Below are the code and all the weights of a small trained network. Each question names an input and a target symbol and asks about switching units off, where a switched-off unit gives its printed mean instead of its output.

import numpy as np


def w(rows, s, z=0):
    codes = np.array(rows[::2]) - 128.0
    scale = np.full(codes.shape[1], s)
    scale[-1] = z or s
    return codes * scale


def f(y):
    return y / 2 * (1 + np.tanh(0.7978845608 * (y + 0.044715 * y**3)))


def softmax(a):
    e = np.exp(a - a.max(-1, keepdims=True))
    return e / e.sum(-1, keepdims=True)


def log_softmax(a):
    a = a - a.max(-1, keepdims=True)
    return a - np.log(np.exp(a).sum(-1, keepdims=True))


def net(x, mask):
    ids = ['ΘΛΣΨαγζξτ'.index(c) for c in x.split()]
    T = len(ids)
    res = E[ids] + P[:T]
    u = 0
    for l in range(2):
        q, k, v = (res @ M[l].T for M in (Q, K, V))
        z = softmax(np.where(np.tri(T) > 0, q @ k.T / 2**0.5, -1e9)) @ v
        res = res + np.where(mask[u], z, O[l][:, -1]) @ O[l][:, :-1]
        u += 1
        y = f(res @ A[l][:, :-1].T + A[l][:, -1])
        res = res + np.where(mask[u : u + 4], y, B[l][:, -1]) @ B[l][:, :-1]
        u += 4
    return log_softmax(res[-1] @ U[:, :-1].T + U[:, -1])


Q, K, V, O, A, B = {}, {}, {}, {}, {}, {}
E = w([
[219,149,173,92,156],'Θ',
[215,160,190,128,126],'Λ',
[141,151,155,75,53],'Σ',
[143,187,189,146,213],'Ψ',
[228,118,156,105,122],'α',
[87,82,150,67,204],'γ',
[157,182,197,154,168],'ζ',
[82,204,123,3,112],'ξ',
[156,97,214,82,89],'τ',
],0.013)
P = w([
[139,153,157,255,207],'0',
[146,173,154,205,171],'1',
[108,171,141,172,140],'2',
[110,183,129,128,114],'3',
[75,187,115,89,109],'4',
[59,155,132,108,104],'5',
[52,146,187,41,65],'6',
],0.0049)
Q[0] = w([
[95,134,31,170,103],'L0H1',
[98,2,128,184,168],'L0H1',
],0.025)
K[0] = w([
[222,195,153,135,170],'L0H1',
[133,149,6,201,169],'L0H1',
],0.026)
V[0] = w([
[184,246,41,189,89],'L0H1',
[135,84,84,51,253],'L0H1',
],0.014)
O[0] = w([
[105,46,203,1,165,2],'L0H1',
[194,230,46,58,151,158],'L0H1',
],0.009,0.0071)
A[0] = w([
[58,113,84,66,241,139],'L0N1',
[53,65,100,105,123,18],'L0N2',
[112,82,36,100,3,6],'L0N3',
[217,3,60,114,166,6],'L0N4',
],0.012,0.0024)
B[0] = w([
[124,189,124,170,112,253],'L0N1',
[91,176,111,127,173,115],'L0N2',
[145,113,162,165,224,179],'L0N3',
[154,157,83,141,2,142],'L0N4',
],0.0099,0.0013)
Q[1] = w([
[125,136,121,118,37],'L1H1',
[77,59,6,133,167],'L1H1',
],0.023)
K[1] = w([
[144,98,58,94,145],'L1H1',
[253,119,184,243,162],'L1H1',
],0.022)
V[1] = w([
[75,193,153,178,9],'L1H1',
[200,71,94,165,78],'L1H1',
],0.014)
O[1] = w([
[87,40,5,128,154,254],'L1H1',
[191,103,149,162,2,10],'L1H1',
],0.0079,0.0071)
A[1] = w([
[167,142,204,92,149,4],'L1N1',
[113,2,245,129,169,113],'L1N2',
[56,134,57,153,149,35],'L1N3',
[118,106,35,132,87,31],'L1N4',
],0.011,0.0034)
B[1] = w([
[146,178,239,159,149,154],'L1N1',
[39,232,43,101,1,178],'L1N2',
[200,106,153,96,69,247],'L1N3',
[94,143,208,174,181,195],'L1N4',
],0.0097,0.013)
U = w([
[187,138,197,101,149,104],'Θ',
[143,164,151,133,104,77],'Λ',
[71,120,47,133,113,127],'Σ',
[54,151,150,164,246,95],'Ψ',
[250,91,115,90,36,127],'α',
[197,213,33,169,169,49],'γ',
[61,164,151,156,192,86],'ζ',
[159,98,108,4,200,253],'ξ',
[104,83,128,226,163,210],'τ',
],0.0041,0.0044)

Each question gives the input, a string of symbols that net reads in full, and the target symbol t.
The units are the heads (2 rows each of Q, K, V and O) and the neurons (one row each of A and B). Each row of codes is followed by its name. A weight is (code - 128) times the scale printed after its matrix; where a second scale follows, it is the last column's (O, A, B and U).
mask holds one flag per unit, layer by layer, with each layer's heads first. A switched-off unit (its flag False) gives its mean, the last column of its rows in O or B, instead of its output. The means were averaged over made-up inputs and are rounded, as every weight is.
A unit's drop is (log p(t) with every unit on - log p(t) with that unit switched off) / (log p(t) with every unit on - log p(t) with every unit switched off).
The circuit of an input: a set's keep is (log p(t) with only the set's units on - log p(t) with every unit switched off) / (log p(t) with every unit on - log p(t) with every unit switched off). Starting from all 10 units, units are removed one at a time, each time the one whose removal leaves the highest keep (on an exact tie, the one counted first), for as long as the keep stays at least 0.8.
units of the circuit, in order: the units of the circuit, biggest drop first
k most important neurons: the k neurons with the biggest drops, biggest first
top k neurons in layer l: the k neurons of layer l with the biggest drops, biggest first
drop of u: that unit's drop, to one decimal
input γ Σ ξ α Ψ, target ξ: most important neuron : [L1N3]
input τ ξ Σ, target τ: units of the circuit, in order : [L0H1, L1N4, L1H1]
input α α Σ α α Λ α, target Σ: units of the circuit, in order : [L0H1, L1N2]
input α τ Σ Λ, target α: 4 most important neurons : [L0N3, L0N4, L1N4, L0N1]
input τ Ψ α, target τ: units of the circuit, in order : [L0H1, L1H1, L1N4]
input γ Ψ Ψ ξ Ψ Ψ, target ξ: 2 most important neurons : [L0N1, L1N3]
input τ Λ Σ, target τ: top 2 neurons in layer 1 : [L1N4, L1N2]
input Λ Ψ γ τ α, target τ: units of the circuit, in order : [L0H1, L1N2]
input Θ α Λ, target Λ: top 3 neurons in layer 1 : [L1N2, L1N1, L1N3]
input Ψ Ψ α, target α: units of the circuit, in order : [L1H1, L0N4, L0H1]
input Λ α γ ξ Λ, target ξ: units of the circuit, in order : [L0H1, L1H1, L0N1, L1N3]
input Θ Θ ξ α, target ξ: units of the circuit, in order : [L0H1, L1H1, L0N1]
input ζ ζ Λ, target Λ: units of the circuit, in order : [L0H1, L1H1, L1N2, L1N1]
input ζ ξ α, target ξ: most important neuron : [L0N1]
input τ Θ Θ, target τ: units of the circuit, in order : [L0H1, L1H1, L1N4]
input τ Ψ ξ Θ, target τ: units of the circuit, in order : [L0H1, L1N4, L1H1]
input Ψ Σ Θ, target Σ: units of the circuit, in order : [L0H1, L1N2]
input τ α α Ψ, target τ: 3 most important neurons : [L1N4, L1N2, L0N3]
input Λ α γ Σ ξ ζ, target ξ: 3 most important neurons : [L1N3, L0N1, L0N2]
input Θ Σ τ ξ ζ Σ τ, target τ: 2 most important neurons : [L1N2, L1N4]
input γ Θ Λ Λ Λ ζ α, target γ: most important neuron : [L1N3]
input Θ ξ Λ Σ Ψ, target Σ: 2 most important neurons : [L1N2, L0N1]
input ξ α α Θ γ, target γ: drop of L0H1 : 0.9
input Λ γ α, target γ: drop of L0N1 : 0.0
input α ζ Ψ Λ Σ, target Σ: top 3 neurons in layer 1 : [L1N2, L1N4, L1N1]
